How the items are linked:
χ: redi->fiza, vuta->bufa, gegi->veso, bufa->lafa, zumi->fiza, nopo->sifa, fore->rela, vepu->guge, safe->dize, giga->noru, vinu->lumi, meku->buvu, rabi->miro, kazo->fore, fiza->lavu, lobi->nube, lepo->gogi, tiva->buvu, temi->veso, tuku->kabu, vosi->kobo, lumi->loso, pape->zumi, gebu->buli, vigi->badi, bavo->bora, zatu->sezo, zedu->sobi, buvu->rabi, koma->vosi, sifa->kazo, pofu->lumi, lesi->neno, gogi->vepu, neno->gogi, vumi->rata, vila->neno, pime->tiva, dofe->veso, rela->zedu, kabu->sezo, novi->malu, luvi->buvu, kobo->fazo, fazo->giga, dozo->vuta, badi->ziko, ziko->zeno, rata->kodi, safa->sasi, moga->dize, ruta->rota, veso->leve, zefa->rata, sasi->nopo, sezo->luvi, resa->buli, guge->vifa, mifi->gegi, tale->niba, rota->povo, kane->badi, puti->lobi, kodi->zeve, povo->besa, noru->besa, miro->zatu, vifa->neno, fono->kuzi, sobi->dozo, ragu->mifi, veka->safa, niba->kane, boge->bavo, loso->ragu, leve->boge, zeve->ruta, besa->safe, malu->vila, dize->ragu, vudo->vepu, nube->pape, bora->vumi, kuzi->moga, buli->dofe, nifu->fore, zeno->zedu, lavu->luvi, lafa->ziko
ψ: redi->lafa, vuta->sobi, gegi->sifa, bufa->dozo, zumi->bufa, nopo->safa, fore->sifa, vepu->neno, safe->noru, giga->kobo, vinu->bavo, meku->safe, rabi->tiva, kazo->vigi, fiza->pape, lobi->temi, lepo->zefa, tiva->kabu, temi->meku, tuku->lesi, vosi->luvi, lumi->mifi, pape->lobi, gebu->safe, vigi->lumi, bavo->leve, zatu->rabi, zedu->rela, buvu->pime, koma->sezo, sifa->loso, pofu->rota, lesi->kane, gogi->vila, neno->malu, vumi->bavo, vila->novi, pime->tuku, dofe->resa, rela->gogi, kabu->tale, novi->kazo, luvi->lavu, kobo->koma, fazo->vosi, dozo->zedu, badi->niba, ziko->tale, rata->mifi, safa->vifa, moga->fono, ruta->bora, veso->gebu, zefa->gebu, sasi->veka, sezo->ruta, resa->temi, guge->gogi, mifi->kuzi, tale->sasi, rota->vumi, kane->vifa, puti->miro, kodi->gegi, povo->ruta, noru->redi, miro->buvu, vifa->vepu, fono->fazo, sobi->zeno, ragu->lepo, veka->kodi, niba->nopo, boge->veso, loso->ragu, leve->temi, zeve->malu, besa->giga, malu->sifa, dize->meku, vudo->vinu, nube->puti, bora->boge, kuzi->dofe, buli->povo, nifu->vudo, zeno->vepu, lavu->zumi, lafa->vuta

The rows follow the links: the fewer symbols apart two items are, the more alike their rows tend to be.

Each row is also shifted at random along 6 hidden directions that mean nothing.

Rows with their items:
[132,-26,-6,-21,14,116,3,0,21,87,75,-14,-27,-57,-28,-82,22,-192,-41,-116,-46,-42,14,-24,-15,-6,33,-72,-7,-6,-8,-8,-34,20,43,86,41,-54,-120,-69,20,49,7,-34,4,-10,-36,-49,43,4]: rata
[-4,14,-62,-18,-14,28,-48,39,10,-140,21,-101,-17,-28,-129,88,-47,102,-80,-17,-1,97,76,-2,36,-41,62,-52,-9,18,69,-57,-41,-53,13,14,-84,-24,-17,-3,-25,89,60,20,-15,-112,82,19,-32,-45]: safe
[100,-60,100,-39,5,78,-7,-26,26,89,67,45,-8,-51,62,-131,16,-202,56,-56,-46,-113,-33,-29,-59,-15,-51,-55,50,-58,-41,33,2,36,-20,-6,80,-24,-112,-41,30,26,-25,-48,-82,63,-64,6,76,18]: vila
[263,-41,85,-33,-27,24,-4,-25,10,40,17,42,11,7,96,-86,24,-90,53,6,-79,-85,-36,12,-24,-58,-42,-10,42,-54,-56,69,15,38,-49,-44,54,33,-35,-22,24,-36,-49,-53,-80,69,-75,22,29,-10]: gogi
[66,62,-21,12,-42,-36,1,-24,43,81,37,-46,-54,-55,-50,-31,-75,20,-54,45,30,53,-53,11,-72,-1,25,-24,58,35,-49,29,-15,20,119,85,-89,24,-60,1,-52,10,36,-55,36,-36,90,-14,2,7]: pofu
[-230,19,-41,-32,-14,-73,14,-44,-4,54,-20,24,22,30,79,-7,34,31,19,55,33,26,9,-27,-12,22,-27,33,29,39,-34,70,40,35,-25,-21,-83,48,-8,-36,-49,-73,-27,-3,-12,52,-26,1,-31,80]: zedu
[110,88,-32,23,-54,-194,96,-23,77,59,10,49,35,47,37,-31,-8,281,39,197,-13,26,-111,-10,-44,28,-69,11,38,-16,-42,33,99,51,-35,-29,-14,123,147,28,-95,-106,-137,-55,13,-50,116,39,-110,-35]: sasi
[-464,29,-28,10,14,-157,-12,-45,18,-86,27,78,28,34,-119,-32,-66,19,-44,-43,133,98,54,-55,-82,19,-12,-109,-25,5,158,-135,-6,-79,-63,17,-16,-31,66,-22,-11,54,-121,-3,-18,19,49,56,52,-29]: pime
[-97,57,-15,44,-16,10,3,9,9,-33,22,-73,-16,-79,-35,55,-28,-3,-3,17,83,69,-3,-12,-4,91,-17,43,36,50,45,41,-43,-25,36,-1,-64,-23,9,50,-31,48,41,-2,5,26,64,27,28,-12]: buvu
[120,70,-21,-15,-46,28,40,36,78,32,-22,-8,-1,60,24,-111,-18,157,-5,171,-130,76,-114,51,-19,-76,16,-83,23,46,-79,136,60,75,-2,54,-29,122,45,69,-38,-82,-147,-120,77,-47,106,-1,-81,-107]: povo
[-119,49,-72,19,-16,-5,-4,7,21,74,46,-81,10,-92,36,40,52,-41,-8,-54,51,-10,33,1,33,106,-2,117,12,44,-2,69,-82,36,76,42,-87,-15,-48,-75,-62,27,120,22,-10,-51,-23,-46,-34,71]: gebu
[57,-57,45,96,33,-155,29,-35,-75,162,-17,66,75,-14,133,-76,64,-236,40,-175,114,-164,-8,75,-33,75,-54,164,-39,54,-76,11,-68,64,95,-20,70,-20,3,-81,23,-120,58,-30,-22,49,-169,-87,-4,136]: ruta
[-42,31,-5,-9,-33,-166,14,-72,49,87,10,90,50,69,73,-114,-4,80,1,47,-30,-26,-48,36,-66,-48,-23,15,-15,-45,-31,36,3,44,-39,47,33,108,69,-77,-23,-82,-104,-79,-24,-13,-37,14,-30,-10]: lumi
[136,15,-38,28,-10,35,-33,49,-21,-71,-12,-108,-2,-52,-22,106,13,-7,-21,-64,13,17,63,29,82,35,24,104,-32,24,49,14,-97,-23,23,-19,-50,-36,18,0,17,45,103,35,-15,-28,-32,1,-5,-14]: meku
[-174,59,-3,2,9,84,-18,41,54,37,-41,7,-47,-2,69,55,43,75,60,116,-62,10,-52,-27,27,47,6,58,2,-8,-7,95,19,15,6,38,0,25,8,46,0,51,3,31,67,5,51,-34,10,-9]: lobi
[35,11,29,-53,-32,-33,-59,-42,63,-26,85,-8,-63,-31,-123,-55,-134,17,-68,36,12,62,-8,-67,-142,-116,32,-172,91,-39,15,-80,27,-52,19,53,-69,2,-99,-14,-26,114,-50,-45,-76,-16,102,56,67,-26]: nifu
[16,-11,-35,61,-3,-166,-2,-6,-9,81,5,23,93,3,112,-13,98,-115,33,-159,67,-97,41,39,15,74,-38,152,-67,27,4,4,-83,53,9,-22,31,0,37,-142,-13,-57,27,2,-74,-23,-155,-57,-38,97]: dofe
[125,-21,41,-32,-9,130,-34,-31,-64,-22,-17,-48,-65,-57,-33,78,-50,16,-12,36,-25,-35,31,20,52,-24,14,65,19,-70,-29,13,-50,-28,38,24,2,-35,-37,57,53,24,152,40,27,16,-7,36,57,-29]: malu
[-7,-17,30,21,31,3,-52,36,37,-17,31,41,-28,-3,-47,-12,-3,-129,19,-87,-2,-29,7,-66,-64,-29,22,-85,-5,-39,56,-105,5,-29,12,4,45,-66,-69,-44,33,156,-47,35,-42,-5,13,-53,86,37]: nube
[25,-12,46,56,33,-10,-26,30,-1,67,-28,34,19,-13,125,-1,84,-182,89,-82,9,-116,-12,-13,7,72,-32,107,-19,8,0,23,-32,30,9,-39,80,-35,-7,-42,48,28,21,31,-19,45,-94,-81,55,84]: puti
[57,16,-46,20,9,30,-33,11,-23,1,-2,-41,-31,-7,-54,21,10,-83,-66,-92,5,21,60,0,19,4,67,16,-56,8,44,-55,-69,-22,51,58,-20,-52,-31,-52,28,60,40,24,19,-23,-37,-37,36,3]: veso
[-181,-32,-28,-66,18,121,-10,0,-32,-34,-72,29,-10,85,33,-8,55,-13,7,36,-65,42,48,-29,64,-42,29,-64,-34,17,-13,40,74,2,-88,-3,-24,0,-25,21,26,-49,-64,31,55,76,-39,-5,-10,-21]: dozo
[2,34,-53,27,-25,-75,19,15,-26,57,-17,-66,0,-36,45,110,19,70,2,54,76,21,3,-13,23,82,-9,140,56,79,-69,55,11,13,85,-39,-144,17,-15,-8,-84,-51,125,47,-2,-6,26,-29,-69,139]: lafa

From each start, follow one symbol. Which item do you reach?
Answer with the item's name.
new walk
[-33,5,5,-12,-6,-12,22,47,87,56,92,-2,46,-21,44,-108,22,-29,32,15,-27,-15,-74,8,-47,4,-37,-80,55,60,-66,81,35,79,18,-1,-21,50,-54,-37,-75,-15,-67,-83,-51,-73,68,-38,-90,22]
ψ giga
new walk
[75,-26,-24,-19,-12,-66,56,-20,-42,7,-49,63,46,94,62,-15,51,54,30,29,-16,-13,-2,-10,27,8,-33,5,-29,7,-26,-19,82,19,-78,-69,25,25,74,-8,1,-124,-94,15,-7,43,-45,16,-63,11]
χ zeno
new walk
[-239,-5,-39,-8,7,-48,-32,6,15,-63,87,-52,18,-76,-104,67,-44,29,-52,-77,95,38,61,-13,-2,17,3,-25,7,9,71,-55,-51,-43,30,16,-71,-36,-44,-59,-56,93,97,21,-81,-100,63,7,-35,39]
ψ fazo
new walk
[-78,-41,-8,47,15,-261,-11,-87,-85,-6,-32,78,29,27,-55,51,-83,59,-58,-95,170,-32,48,68,-61,-18,21,115,-71,-39,28,-161,-68,-75,58,17,40,3,89,-53,28,-41,85,36,-35,-36,-71,-7,28,65]
χ ruta
new walk
[-169,-2,-32,-41,-11,-87,9,-40,-25,-1,-76,63,39,101,71,0,44,125,13,75,-5,29,17,10,11,-33,-18,29,-21,7,-19,30,66,14,-78,-39,-30,70,71,-9,-19,-120,-83,10,9,57,-47,29,-49,24]
χ zedu
new walk
[-103,19,20,41,-2,-85,18,-4,5,-59,-28,47,38,57,-12,-40,-58,93,4,57,28,46,-47,44,-33,-21,-14,-26,-13,34,18,-2,24,-10,-20,-22,19,51,103,69,-2,-61,-94,-56,29,4,49,22,-17,-54]
ψ ruta
new walk
[111,56,-1,27,-11,-52,-47,58,60,-18,26,-37,-55,-22,-63,66,-63,69,-3,52,9,30,-36,-57,-63,-16,35,-34,55,1,-4,-48,29,-37,64,6,-73,4,-37,7,-47,136,8,30,-29,-59,127,-24,22,36]
χ zumi
new walk
[-202,34,-31,-44,-25,101,-10,-6,51,47,71,-49,-11,-85,25,7,49,-3,17,11,-17,1,15,-20,42,64,-20,37,34,-29,10,106,-55,31,-7,64,-42,-5,-56,-44,-39,51,67,3,-30,-24,9,8,-16,4]
χ mifi
new walk
[13,-38,1,2,26,-17,-6,52,-12,-20,-24,-4,14,25,20,35,28,-24,30,-37,5,-23,13,-5,-2,-24,21,-9,-13,33,-32,-39,42,-4,22,-45,2,-16,-38,-7,10,12,17,48,-25,-23,-5,-66,-31,79]
χ fiza
new walk
[58,-43,32,-54,-20,23,-5,-26,17,105,41,14,12,-26,96,-109,49,-176,38,-31,-17,-55,-2,-50,-54,-5,-51,-50,91,11,-64,69,40,60,-30,-22,-35,-1,-117,-61,-12,-34,-46,-42,-69,94,-61,-1,22,77]
χ zedu
new walk
[-124,-8,31,6,30,30,-37,52,47,-18,21,16,-24,-11,-50,-27,-49,-38,31,-3,11,10,-30,-53,-72,-20,13,-106,37,16,-4,-45,54,-19,31,0,-3,-39,-72,30,-1,102,-30,13,11,-10,92,-41,29,27]
ψ zumi
new walk
[170,29,-40,-2,-25,-119,7,-30,46,26,52,26,-1,29,-39,-54,-20,62,-42,-16,-29,8,-19,-3,-42,-50,14,-39,-11,-51,22,-60,-12,1,-19,45,9,32,23,-80,-24,39,-65,-35,-49,-64,12,9,-12,-33]
χ veso
new walk
[70,34,23,63,-16,0,-5,22,7,-13,-12,-38,3,-33,31,49,-2,-44,32,-4,30,4,-8,-3,11,68,-22,82,6,36,39,41,-48,-10,18,-36,-24,-19,27,41,14,20,8,-2,2,42,-10,4,38,-8]
χ zatu
new walk
[-53,100,-82,-36,-55,30,-5,-5,80,-12,53,-90,-51,-58,-86,59,-42,200,-62,114,-39,110,-3,-15,27,1,34,-7,47,-17,17,58,-35,-13,23,94,-117,44,-4,4,-79,73,48,-21,6,-99,126,42,-42,-58]
ψ kuzi
